Here is a tiny trained network, its code and every weight. The questions are about switching its units off for an input and a target symbol, where a switched-off unit gives its printed mean instead of its output.

import numpy as np


def w(rows, s, z=0):
    codes = np.array(rows[::2]) - 128.0
    scale = np.full(codes.shape[1], s)
    scale[-1] = z or s
    return codes * scale


def norm(h):
    return h / np.sqrt((h * h).mean(-1, keepdims=True) + 1e-5)


def f(y):
    return y / 2 * (1 + np.tanh(0.7978845608 * (y + 0.044715 * y**3)))


def softmax(a):
    e = np.exp(a - a.max(-1, keepdims=True))
    return e / e.sum(-1, keepdims=True)


def log_softmax(a):
    a = a - a.max(-1, keepdims=True)
    return a - np.log(np.exp(a).sum(-1, keepdims=True))


def net(x, mask):
    ids = ['γδζηθλξφψω'.index(c) for c in x.split()]
    T = len(ids)
    res = E[ids] + P[:T]
    r = norm(res)
    for j in range(3):
        rows = slice(2 * j, 2 * j + 2)
        q, k, v = (r @ M[0][rows].T for M in (Q, K, V))
        z = softmax(np.where(np.tri(T) > 0, q @ k.T / 2**0.5, -1e9)) @ v
        o = O[0][rows]
        res = res + np.where(mask[j], z, o[:, -1]) @ o[:, :-1]
    y = f(norm(res) @ A[0][:, :-1].T + A[0][:, -1])
    res = res + np.where(mask[3:7], y, B[0][:, -1]) @ B[0][:, :-1]
    return log_softmax(norm(res)[-1] @ U[:, :-1].T + U[:, -1])


Q, K, V, O, A, B = {}, {}, {}, {}, {}, {}
E = w([
[76,27,146,155,140,177],'γ',
[98,40,109,105,158,89],'δ',
[59,45,193,133,123,108],'ζ',
[141,64,172,165,208,111],'η',
[69,52,155,93,133,97],'θ',
[129,50,99,51,178,140],'λ',
[155,30,82,199,228,146],'ξ',
[32,130,81,149,179,74],'φ',
[145,22,121,156,195,26],'ψ',
[97,21,181,254,169,99],'ω',
],0.0089)
P = w([
[100,154,148,94,173,94],'0',
[106,32,241,90,250,133],'1',
[115,137,117,120,92,110],'2',
[34,92,83,149,167,141],'3',
[130,91,189,98,197,196],'4',
[122,138,105,124,64,122],'5',
[80,110,93,145,97,132],'6',
[152,112,157,139,218,193],'7',
[149,156,96,137,56,134],'8',
[94,135,103,184,90,107],'9',
],0.014)
Q[0] = w([
[121,160,134,106,143,152],'H1',
[193,198,192,62,173,115],'H1',
[227,185,161,88,162,120],'H2',
[110,47,3,179,66,130],'H2',
[32,123,47,146,98,86],'H3',
[197,220,196,80,173,131],'H3',
],0.013)
K[0] = w([
[88,101,106,125,131,92],'H1',
[47,91,137,116,236,142],'H1',
[53,7,110,103,248,98],'H2',
[251,142,116,117,78,105],'H2',
[197,204,109,111,57,107],'H3',
[27,96,130,103,204,119],'H3',
],0.013)
V[0] = w([
[65,48,141,134,140,249],'H1',
[144,88,64,124,134,53],'H1',
[142,121,58,38,100,200],'H2',
[118,161,237,121,66,129],'H2',
[237,6,199,141,139,193],'H3',
[79,171,92,232,129,136],'H3',
],0.011)
O[0] = w([
[91,163,148,152,194,170,167],'H1',
[229,145,121,100,100,64,253],'H1',
[78,134,91,46,187,136,84],'H2',
[39,4,161,101,73,107,28],'H2',
[231,56,170,115,216,148,23],'H3',
[86,192,206,223,87,159,163],'H3',
],0.012,0.007)
A[0] = w([
[140,83,78,84,69,61,13],'N1',
[244,9,134,89,199,148,157],'N2',
[184,156,71,85,151,103,2],'N3',
[127,133,163,152,95,75,126],'N4',
],0.015,0.0047)
B[0] = w([
[128,129,115,226,183,75,144],'N1',
[102,142,199,60,123,102,254],'N2',
[123,81,91,146,85,251,154],'N3',
[118,106,96,63,98,204,156],'N4',
],0.017,0.015)
U = w([
[66,148,175,135,212,184,70],'γ',
[179,103,35,160,148,176,254],'δ',
[61,34,132,135,104,138,89],'ζ',
[117,117,213,67,116,59,136],'η',
[135,112,79,160,173,10,145],'θ',
[123,119,39,35,158,174,153],'λ',
[205,239,111,174,192,161,68],'ξ',
[88,207,109,121,65,132,205],'φ',
[225,107,88,127,94,76,160],'ψ',
[151,91,174,196,90,194,61],'ω',
],0.012,0.0027)

Each question gives the input, a string of symbols that net reads in full, and the target symbol t.
The units are the heads (2 rows each of Q, K, V and O) and the neurons (one row each of A and B). Each row of codes is followed by its name. A weight is (code - 128) times the scale printed after its matrix; where a second scale follows, it is the last column's (O, A, B and U).
mask holds one flag per unit, heads first, then neurons. A switched-off unit (its flag False) gives its mean, the last column of its rows in O or B, instead of its output. The means were averaged over made-up inputs and are rounded, as every weight is.
A unit's drop is (log p(t) with every unit on - log p(t) with that unit switched off) / (log p(t) with every unit on - log p(t) with every unit switched off).
The circuit of an input: a set's keep is (log p(t) with only the set's units on - log p(t) with every unit switched off) / (log p(t) with every unit on - log p(t) with every unit switched off). Starting from all 7 units, units are removed one at a time, each time the one whose removal leaves the highest keep (on an exact tie, the one counted first), for as long as the keep stays at least 0.8.
circuit, biggest first: the units of the circuit, biggest drop first
k most important neurons: the k neurons with the biggest drops, biggest first
heads that matter: for each layer, one digit per head in row order, 1 if its drop is at least 0.15 and else 0, layers parted by /
drop when u is switched off: that unit's drop, to one decimal
input δ ξ φ φ λ λ φ θ ξ λ, target ξ: circuit, biggest first -> H2
input δ δ δ φ, target δ: heads that matter -> 000
input ξ φ ζ δ φ θ, target θ: circuit, biggest first -> H2; N1; N2
input φ η λ η, target λ: heads that matter -> 011
input φ φ θ, target θ: circuit, biggest first -> N1; H3
input φ φ ξ ξ η φ φ λ η ξ, target η: heads that matter -> 001
input φ φ η η ω η φ θ θ η, target θ: heads that matter -> 010
input λ η η φ ω λ φ, target λ: heads that matter -> 000
input ξ φ θ φ η λ, target λ: heads that matter -> 010
input ζ λ φ φ η ω φ δ ζ φ, target ζ: heads that matter -> 010
input φ ζ θ η, target θ: heads that matter -> 011
input φ φ φ ω, target φ: heads that matter -> 001
input ξ φ ζ φ φ λ φ φ, target ξ: heads that matter -> 000
input θ φ λ φ, target λ: most important neuron -> N3
input λ η γ φ, target γ: heads that matter -> 110
input θ δ η θ ζ λ ψ, target λ: heads that matter -> 010
input η ξ φ λ, target φ: heads that matter -> 001
input γ φ η λ, target η: circuit, biggest first -> H3; N2
input λ φ δ λ, target δ: 2 most important neurons -> N3; N1
input ξ φ φ ζ δ φ ψ, target φ: circuit, biggest first -> H3
input ψ η ζ η, target ζ: drop when H2 is switched off -> 1.3
input λ η φ η, target φ: drop when H3 is switched off -> 1.5
input ξ φ θ ξ, target θ: drop when H1 is switched off -> 0.0
